Below is a small trained network, with its code and all its weights. Each question gives an input and a class and asks what happens when units are switched off, that is, made to give their printed mean instead of their output.

import numpy as np


def w(rows, s, z=0):
    codes = np.array(rows[::2]) - 128.0
    scale = np.full(codes.shape[1], s)
    scale[-1] = z or s
    return codes * scale


def f(y):
    return y / 2 * (1 + np.tanh(0.7978845608 * (y + 0.044715 * y**3)))


def log_softmax(a):
    a = a - a.max(-1, keepdims=True)
    return a - np.log(np.exp(a).sum(-1, keepdims=True))


def net(x, mask):
    res = np.array(x, float).reshape(1, 3) / 4 @ E
    y = f(res @ A[0][:, :-1].T + A[0][:, -1])
    res = res + np.where(mask, y, B[0][:, -1]) @ B[0][:, :-1]
    return log_softmax(res[-1] @ U[:, :-1].T + U[:, -1])


A, B = {}, {}
E = w([
[78,196,203,217,55,87,187],'x0',
[69,1,78,85,102,180,192],'x1',
[240,168,244,57,103,184,195],'x2',
],0.0096)
A[0] = w([
[118,211,152,199,112,85,143,180],'neuron 1',
[212,96,76,50,171,151,54,144],'neuron 2',
[150,181,173,189,158,118,191,220],'neuron 3',
[237,184,155,88,149,166,135,254],'neuron 4',
[103,79,68,117,129,228,143,126],'neuron 5',
[84,37,90,105,105,110,174,181],'neuron 6',
[83,121,70,88,157,133,177,218],'neuron 7',
[108,23,158,144,180,95,145,97],'neuron 8',
[35,227,119,251,133,95,108,158],'neuron 9',
[191,152,255,47,107,146,201,184],'neuron 10',
[190,87,175,164,143,191,197,189],'neuron 11',
[174,127,204,93,148,95,167,83],'neuron 12',
[205,132,158,90,109,121,200,186],'neuron 13',
[135,74,104,184,156,133,154,90],'neuron 14',
[134,158,172,150,90,70,140,155],'neuron 15',
[93,70,72,170,156,113,26,200],'neuron 16',
[59,7,89,103,106,69,112,112],'neuron 17',
[181,129,56,72,130,90,57,116],'neuron 18',
],0.0085,0.0032)
B[0] = w([
[108,154,205,168,132,55,129,209],'neuron 1',
[204,65,182,117,150,129,83,208],'neuron 2',
[112,188,173,92,119,157,133,194],'neuron 3',
[208,161,127,129,129,152,116,215],'neuron 4',
[92,99,188,130,130,187,157,191],'neuron 5',
[64,79,127,167,111,174,134,199],'neuron 6',
[101,83,111,154,117,157,109,175],'neuron 7',
[90,107,123,148,144,159,121,156],'neuron 8',
[72,162,141,69,130,24,140,239],'neuron 9',
[158,247,41,148,135,175,155,246],'neuron 10',
[136,168,117,151,90,160,144,184],'neuron 11',
[164,146,112,131,97,168,165,170],'neuron 12',
[168,158,90,157,122,143,166,194],'neuron 13',
[81,99,114,157,106,130,115,143],'neuron 14',
[123,170,181,113,116,142,118,177],'neuron 15',
[166,74,26,117,118,83,123,214],'neuron 16',
[78,94,73,149,135,219,158,204],'neuron 17',
[160,69,117,126,142,113,81,172],'neuron 18',
],0.016,0.013)
U = w([
[90,128,50,148,126,29,112,1],'0',
[91,151,255,131,119,49,115,243],'1',
[44,20,154,198,104,221,154,163],'2',
[186,242,67,188,96,161,184,89],'3',
[201,25,171,127,176,123,45,83],'4',
],0.0087,0.00096)

Each question gives the input, the list of numbers given to net, and the class t.
The units are the neurons (one row each of A and B). Each row of codes is followed by its name. A weight is (code - 128) times the scale printed after its matrix; where a second scale follows, it is the last column's (A, B and U).
mask holds one flag per neuron, in row order. A switched-off neuron (its flag False) gives its mean, the last column of its row in B, instead of its output. The means were averaged over made-up inputs and are rounded, as every weight is.
A unit's drop is (log p(t) with every unit on - log p(t) with that unit switched off) / (log p(t) with every unit on - log p(t) with every unit switched off).
The circuit of an input: a set's keep is (log p(t) with only the set's units on - log p(t) with every unit switched off) / (log p(t) with every unit on - log p(t) with every unit switched off). Starting from the 12 units with the biggest drops (on a tie, the unit counted first), units are removed one at a time, each time the one whose removal leaves the highest keep (on an exact tie, the one counted first), for as long as the keep stays at least 0.8.
circuit, biggest first: the units of the circuit, biggest drop first
top k neurons: the k neurons with the biggest drops, biggest first
drop when u is switched off: that unit's drop, to one decimal
input [-7,-2,-8], class 4: circuit, biggest first	neuron 2
input [5,-1,-5], class 1: top 2 neurons	neuron 10; neuron 1
input [3,2,-6], class 0: top 4 neurons	neuron 9; neuron 16; neuron 5; neuron 2
input [1,-7,-6], class 1: top 3 neurons	neuron 1; neuron 10; neuron 17
input [7,-8,3], class 1: top 2 neurons	neuron 1; neuron 9
input [-8,1,5], class 4: top 2 neurons	neuron 2; neuron 18
input [-7,-1,-6], class 4: top 3 neurons	neuron 2; neuron 16; neuron 18
input [4,2,-6], class 0: top 3 neurons	neuron 9; neuron 16; neuron 5
input [6,-4,2], class 1: top 2 neurons	neuron 1; neuron 9
input [-5,1,-3], class 2: top 2 neurons	neuron 17; neuron 4
input [7,5,-6], class 2: top 2 neurons	neuron 17; neuron 6
input [-3,-3,-5], class 0: top 3 neurons	neuron 16; neuron 4; neuron 5
input [-3,-2,-3], class 4: drop when neuron 10 is switched off	0.1
input [-5,1,-5], class 2: circuit, biggest first	neuron 17
input [-5,0,-8], class 2: drop when neuron 17 is switched off	0.4
input [-5,-8,-8], class 0: drop when neuron 16 is switched off	0.2
input [1,2,-3], class 2: drop when neuron 13 is switched off	0.0
